Below are the code and all the weights of a small trained network. Each question names an input and a class and asks about switching units off, where a switched-off unit gives its printed mean instead of its output.

import numpy as np


def w(rows, s, z=0):
    codes = np.array(rows[::2]) - 128.0
    scale = np.full(codes.shape[1], s)
    scale[-1] = z or s
    return codes * scale


def norm(h):
    return h / np.sqrt((h * h).mean(-1, keepdims=True) + 1e-5)


def f(y):
    return np.maximum(y, 0)


def log_softmax(a):
    a = a - a.max(-1, keepdims=True)
    return a - np.log(np.exp(a).sum(-1, keepdims=True))


def net(x, mask):
    res = np.array(x, float).reshape(1, 8) / 4 @ E
    u = 0
    for l in range(2):
        y = f(norm(res) @ A[l][:, :-1].T + A[l][:, -1])
        res = res + np.where(mask[u : u + 10], y, B[l][:, -1]) @ B[l][:, :-1]
        u += 10
    return log_softmax(norm(res)[-1] @ U[:, :-1].T + U[:, -1])


A, B = {}, {}
E = w([
[53,107,144,160,182,214,60],'x0',
[133,133,200,245,13,139,186],'x1',
[134,135,127,131,126,132,125],'x2',
[84,190,33,170,112,92,127],'x3',
[126,129,129,126,128,124,128],'x4',
[123,126,130,127,130,125,129],'x5',
[179,22,109,225,188,59,84],'x6',
[143,168,137,161,228,141,240],'x7',
],0.011)
A[0] = w([
[123,106,106,114,66,119,66,3],'L0N1',
[163,166,120,99,172,119,147,83],'L0N2',
[43,157,4,153,107,69,147,50],'L0N3',
[196,163,130,82,78,63,176,44],'L0N4',
[195,68,214,57,138,154,139,45],'L0N5',
[217,127,107,85,114,25,154,43],'L0N6',
[133,120,130,105,89,75,56,62],'L0N7',
[163,142,100,118,147,94,90,84],'L0N8',
[105,204,150,83,90,126,101,64],'L0N9',
[194,148,37,31,161,139,87,37],'L0N10',
],0.015,0.012)
B[0] = w([
[176,76,151,121,57,180,115,150],'L0N1',
[109,108,171,107,141,101,169,178],'L0N2',
[229,195,240,140,154,141,44,255],'L0N3',
[32,153,145,181,148,254,106,229],'L0N4',
[201,207,205,149,159,104,42,220],'L0N5',
[79,127,67,196,169,211,81,223],'L0N6',
[169,52,124,54,52,176,99,181],'L0N7',
[100,98,129,161,111,84,112,169],'L0N8',
[192,74,99,80,109,161,142,228],'L0N9',
[34,105,207,134,99,23,131,251],'L0N10',
],0.013,0.0051)
A[1] = w([
[101,182,156,29,50,145,175,54],'L1N1',
[108,92,99,78,49,116,110,20],'L1N2',
[119,81,189,113,155,148,111,216],'L1N3',
[164,142,98,86,150,171,126,87],'L1N4',
[65,95,86,166,170,197,66,62],'L1N5',
[126,117,93,53,187,74,118,91],'L1N6',
[147,131,173,209,20,120,185,26],'L1N7',
[201,37,74,187,127,64,107,1],'L1N8',
[91,152,159,142,211,112,146,40],'L1N9',
[163,179,115,138,203,109,255,41],'L1N10',
],0.015,0.0048)
B[1] = w([
[183,146,28,133,241,76,167,227],'L1N1',
[149,53,168,159,127,185,176,167],'L1N2',
[108,185,44,172,81,123,158,254],'L1N3',
[94,130,143,229,147,75,172,149],'L1N4',
[79,197,125,106,108,211,166,205],'L1N5',
[91,80,208,236,135,82,174,166],'L1N6',
[24,77,176,82,191,39,69,208],'L1N7',
[201,195,69,72,215,110,253,177],'L1N8',
[136,81,140,79,21,146,72,191],'L1N9',
[196,23,114,68,3,174,43,174],'L1N10',
],0.012,0.0098)
U = w([
[14,63,175,137,145,25,120,123],'0',
[244,211,203,165,160,129,19,136],'1',
[187,8,99,103,33,193,117,81],'2',
[180,155,31,125,174,114,211,255],'3',
[53,182,87,162,94,192,126,13],'4',
],0.018,0.0043)

Each question gives the input, the list of numbers given to net, and the class t.
The units are the neurons (one row each of A and B). Each row of codes is followed by its name. A weight is (code - 128) times the scale printed after its matrix; where a second scale follows, it is the last column's (A, B and U).
mask holds one flag per neuron, layer by layer. A switched-off neuron (its flag False) gives its mean, the last column of its row in B, instead of its output. The means were averaged over made-up inputs and are rounded, as every weight is.
A unit's drop is (log p(t) with every unit on - log p(t) with that unit switched off) / (log p(t) with every unit on - log p(t) with every unit switched off).
The circuit of an input: a set's keep is (log p(t) with only the set's units on - log p(t) with every unit switched off) / (log p(t) with every unit on - log p(t) with every unit switched off). Starting from the 12 units with the biggest drops (on a tie, the unit counted first), units are removed one at a time, each time the one whose removal leaves the highest keep (on an exact tie, the one counted first), for as long as the keep stays at least 0.8.
units of the circuit, in order: the units of the circuit, biggest drop first
k most important neurons: the k neurons with the biggest drops, biggest first
k most important neurons of layer l: the k neurons of layer l with the biggest drops, biggest first
input [-8,7,-2,0,5,-7,5,2], class 4: 2 most important neurons of layer 1	[L1N5 L1N6]
input [-6,5,-7,-4,-1,1,6,1], class 3: 4 most important neurons of layer 1	[L1N8 L1N9 L1N6 L1N10]
input [7,3,8,2,6,4,5,4], class 4: units of the circuit, in order	[L1N5]
input [-8,-4,7,1,0,8,7,-3], class 4: 4 most important neurons	[L0N6 L0N4 L1N5 L1N1]
input [0,2,0,-6,7,-5,4,7], class 2: 3 most important neurons	[L1N10 L0N3 L1N9]
input [-8,-6,5,-1,-4,-7,4,7], class 4: 2 most important neurons of layer 0	[L0N6 L0N4]
input [0,6,2,-5,0,-3,1,1], class 0: 2 most important neurons	[L1N7 L0N3]
input [6,-3,8,-5,0,-8,-2,-2], class 4: 3 most important neurons of layer 1	[L1N3 L1N5 L1N1]
input [-2,7,1,8,7,-5,0,7], class 1: 2 most important neurons of layer 1	[L1N10 L1N6]
input [-1,6,-5,-8,-8,1,-7,-1], class 1: 2 most important neurons of layer 0	[L0N5 L0N10]
input [-4,6,6,1,1,-2,4,8], class 2: 2 most important neurons	[L1N10 L0N10]
input [2,6,6,5,0,-4,-8,7], class 3: 3 most important neurons	[L1N1 L1N9 L0N10]
input [-3,-7,-2,8,3,-8,3,5], class 1: 2 most important neurons	[L0N3 L1N7]
input [4,1,5,-3,4,7,0,3], class 4: units of the circuit, in order	[L1N3]
input [5,3,8,5,6,-1,-6,2], class 3: 2 most important neurons	[L1N1 L0N5]
input [-4,4,4,-6,7,-1,7,5], class 3: 2 most important neurons of layer 0	[L0N3 L0N4]
input [8,-1,1,-2,1,1,0,-6], class 4: 3 most important neurons of layer 1	[L1N5 L1N10 L1N3]
input [0,0,4,8,5,5,-8,6], class 1: 3 most important neurons	[L0N3 L1N10 L1N3]
input [6,-8,-4,-7,5,-4,4,1], class 0: 3 most important neurons	[L0N3 L1N6 L0N4]
input [-6,-6,8,5,4,8,-4,4], class 0: units of the circuit, in order	[L0N10]
